Below is a small trained network, with its code and all its weights. Each question gives an input and a target symbol and asks what happens when units are switched off, that is, made to give their printed mean instead of their output.

import numpy as np


def w(rows, s, z=0):
    codes = np.array(rows[::2]) - 128.0
    scale = np.full(codes.shape[1], s)
    scale[-1] = z or s
    return codes * scale


def norm(h):
    return h / np.sqrt((h * h).mean(-1, keepdims=True) + 1e-5)


def f(y):
    return y / 2 * (1 + np.tanh(0.7978845608 * (y + 0.044715 * y**3)))


def softmax(a):
    e = np.exp(a - a.max(-1, keepdims=True))
    return e / e.sum(-1, keepdims=True)


def log_softmax(a):
    a = a - a.max(-1, keepdims=True)
    return a - np.log(np.exp(a).sum(-1, keepdims=True))


def net(x, mask):
    ids = ['ΞΦΩβγδεζθλμπστ'.index(c) for c in x.split()]
    T = len(ids)
    res = E[ids] + P[:T]
    u = 0
    for l in range(3):
        q, k, v = (norm(res) @ M[l].T for M in (Q, K, V))
        z = softmax(np.where(np.tri(T) > 0, q @ k.T / 2**0.5, -1e9)) @ v
        res = res + np.where(mask[u], z, O[l][:, -1]) @ O[l][:, :-1]
        u += 1
        y = f(norm(res) @ A[l][:, :-1].T + A[l][:, -1])
        res = res + np.where(mask[u : u + 4], y, B[l][:, -1]) @ B[l][:, :-1]
        u += 4
    return log_softmax(norm(res)[-1] @ U[:, :-1].T + U[:, -1])


Q, K, V, O, A, B = {}, {}, {}, {}, {}, {}
E = w([
[142,169,122],'Ξ',
[5,111,52],'Φ',
[96,151,103],'Ω',
[111,170,105],'β',
[137,181,146],'γ',
[143,99,106],'δ',
[120,160,104],'ε',
[140,41,106],'ζ',
[137,138,158],'θ',
[104,120,146],'λ',
[106,131,95],'μ',
[176,112,120],'π',
[135,32,118],'σ',
[100,246,151],'τ',
],0.019)
P = w([
[80,223,47],'0',
[142,88,254],'1',
[50,95,63],'2',
[157,116,175],'3',
[136,144,220],'4',
[75,67,24],'5',
],0.0071)
Q[0] = w([
[120,106,100],'L0H0',
[87,177,2],'L0H0',
],0.0087)
K[0] = w([
[115,109,115],'L0H0',
[128,182,2],'L0H0',
],0.0093)
V[0] = w([
[97,255,56],'L0H0',
[17,230,147],'L0H0',
],0.0056)
O[0] = w([
[226,165,1,255],'L0H0',
[220,77,22,248],'L0H0',
],0.0063,0.0022)
A[0] = w([
[40,233,153,255],'L0N0',
[94,163,60,120],'L0N1',
[201,210,254,179],'L0N2',
[78,82,79,197],'L0N3',
],0.013,0.00094)
B[0] = w([
[183,82,67,190],'L0N0',
[138,87,173,254],'L0N1',
[247,127,143,241],'L0N2',
[183,132,48,229],'L0N3',
],0.015,0.0049)
Q[1] = w([
[70,160,2],'L1H0',
[21,165,242],'L1H0',
],0.0086)
K[1] = w([
[147,243,120],'L1H0',
[99,70,248],'L1H0',
],0.011)
V[1] = w([
[68,9,105],'L1H0',
[58,187,55],'L1H0',
],0.014)
O[1] = w([
[8,83,62,142],'L1H0',
[162,217,112,249],'L1H0',
],0.015,0.0018)
A[1] = w([
[193,239,43,246],'L1N0',
[128,77,57,222],'L1N1',
[208,56,162,188],'L1N2',
[2,81,107,150],'L1N3',
],0.011,0.0012)
B[1] = w([
[120,4,110,248],'L1N0',
[142,57,197,182],'L1N1',
[107,168,210,187],'L1N2',
[102,50,164,156],'L1N3',
],0.012,0.011)
Q[2] = w([
[112,251,154],'L2H0',
[179,64,36],'L2H0',
],0.016)
K[2] = w([
[142,87,209],'L2H0',
[87,249,89],'L2H0',
],0.015)
V[2] = w([
[151,169,13],'L2H0',
[65,249,103],'L2H0',
],0.017)
O[2] = w([
[105,224,5,139],'L2H0',
[202,16,17,7],'L2H0',
],0.013,0.019)
A[2] = w([
[250,161,120,253],'L2N0',
[192,72,82,83],'L2N1',
[101,190,149,1],'L2N2',
[189,92,30,71],'L2N3',
],0.014,0.001)
B[2] = w([
[233,8,75,239],'L2N0',
[44,105,106,116],'L2N1',
[125,199,73,254],'L2N2',
[191,76,93,134],'L2N3',
],0.014,0.0041)
U = w([
[215,143,96,139],'Ξ',
[86,69,31,254],'Φ',
[88,186,86,119],'Ω',
[131,176,80,138],'β',
[212,80,126,109],'γ',
[65,128,182,85],'δ',
[131,203,91,116],'ε',
[21,86,155,94],'ζ',
[146,188,174,49],'θ',
[56,165,166,89],'λ',
[63,195,92,189],'μ',
[161,94,229,144],'π',
[40,2,129,150],'σ',
[213,104,81,141],'τ',
],0.0096,0.0053)

Each question gives the input, a string of symbols that net reads in full, and the target symbol t.
The units are the heads (2 rows each of Q, K, V and O) and the neurons (one row each of A and B). Each row of codes is followed by its name. A weight is (code - 128) times the scale printed after its matrix; where a second scale follows, it is the last column's (O, A, B and U).
mask holds one flag per unit, layer by layer, with each layer's heads first. A switched-off unit (its flag False) gives its mean, the last column of its rows in O or B, instead of its output. The means were averaged over made-up inputs and are rounded, as every weight is.
A unit's drop is (log p(t) with every unit on - log p(t) with that unit switched off) / (log p(t) with every unit on - log p(t) with every unit switched off).
The circuit of an input: a set's keep is (log p(t) with only the set's units on - log p(t) with every unit switched off) / (log p(t) with every unit on - log p(t) with every unit switched off). Starting from the 12 units with the biggest drops (on a tie, the unit counted first), units are removed one at a time, each time the one whose removal leaves the highest keep (on an exact tie, the one counted first), for as long as the keep stays at least 0.8.
units of the circuit, in order: the units of the circuit, biggest drop first
most important unit: the unit with the biggest drop
k most important neurons: the k neurons with the biggest drops, biggest first
top k neurons in layer l: the k neurons of layer l with the biggest drops, biggest first
drop when u is switched off: that unit's drop, to one decimal
input σ β λ γ π τ, target σ: 2 most important neurons : [L0N0 L0N2]
input Φ θ λ, target Φ: most important unit : L1H0
input σ Ω π, target σ: 3 most important neurons : [L0N2 L1N0 L1N3]
input σ μ Ω μ ε λ, target σ: units of the circuit, in order : [L1H0 L0N2 L1N1 L0N3]
input π ζ β, target π: units of the circuit, in order : [L0N1 L1H0 L0H0]
input Φ μ ε λ θ θ, target Φ: units of the circuit, in order : [L1H0 L2H0]
input σ Ω Ω, target σ: units of the circuit, in order : [L1H0 L0N1]
input σ ζ Ξ, target σ: top 2 neurons in layer 1 : [L1N0 L1N3]
input Φ β Ξ τ δ ε, target Φ: 2 most important neurons : [L0N2 L1N0]
input Φ σ Ξ Ξ ζ τ, target Φ: units of the circuit, in order : [L2H0 L1H0 L0N0]
input Φ τ τ μ Ω σ, target Φ: units of the circuit, in order : [L2H0 L1H0 L0N0]
input Φ Φ δ, target Φ: units of the circuit, in order : [L1H0 L2H0]
input σ λ Ξ σ β δ, target σ: top 2 neurons in layer 0 : [L0N1 L0N2]
input σ σ λ, target σ: units of the circuit, in order : [L1H0]
input Φ δ γ, target Φ: 2 most important neurons : [L0N2 L1N0]
input σ β μ, target σ: top 3 neurons in layer 0 : [L0N2 L0N1 L0N3]
input σ γ Φ β μ β, target σ: 2 most important neurons : [L0N2 L0N1]
input σ γ λ μ μ τ, target σ: 3 most important neurons : [L0N0 L0N2 L1N3]
input Φ γ β, target Φ: 2 most important neurons : [L0N2 L1N0]
input Φ β ζ, target Φ: most important unit : L2H0
input π Ω π Φ, target π: top 2 neurons in layer 0 : [L0N0 L0N1]
input σ τ π, target σ: 4 most important neurons : [L1N0 L0N2 L0N1 L1N3]
input σ δ γ, target σ: 2 most important neurons : [L0N2 L1N3]
input σ π λ π μ Ξ, target σ: 3 most important neurons : [L0N1 L0N2 L1N0]
input Φ λ δ τ μ π, target Φ: 2 most important neurons : [L0N2 L1N2]
input π τ Ω, target π: top 2 neurons in layer 0 : [L0N1 L0N3]
input Φ μ μ μ π ζ, target Φ: most important unit : L1H0
input Φ ζ β π π Φ, target Φ: top 3 neurons in layer 0 : [L0N3 L0N2 L0N1]
input σ γ Ω, target σ: drop when L1H0 is switched off : 0.7
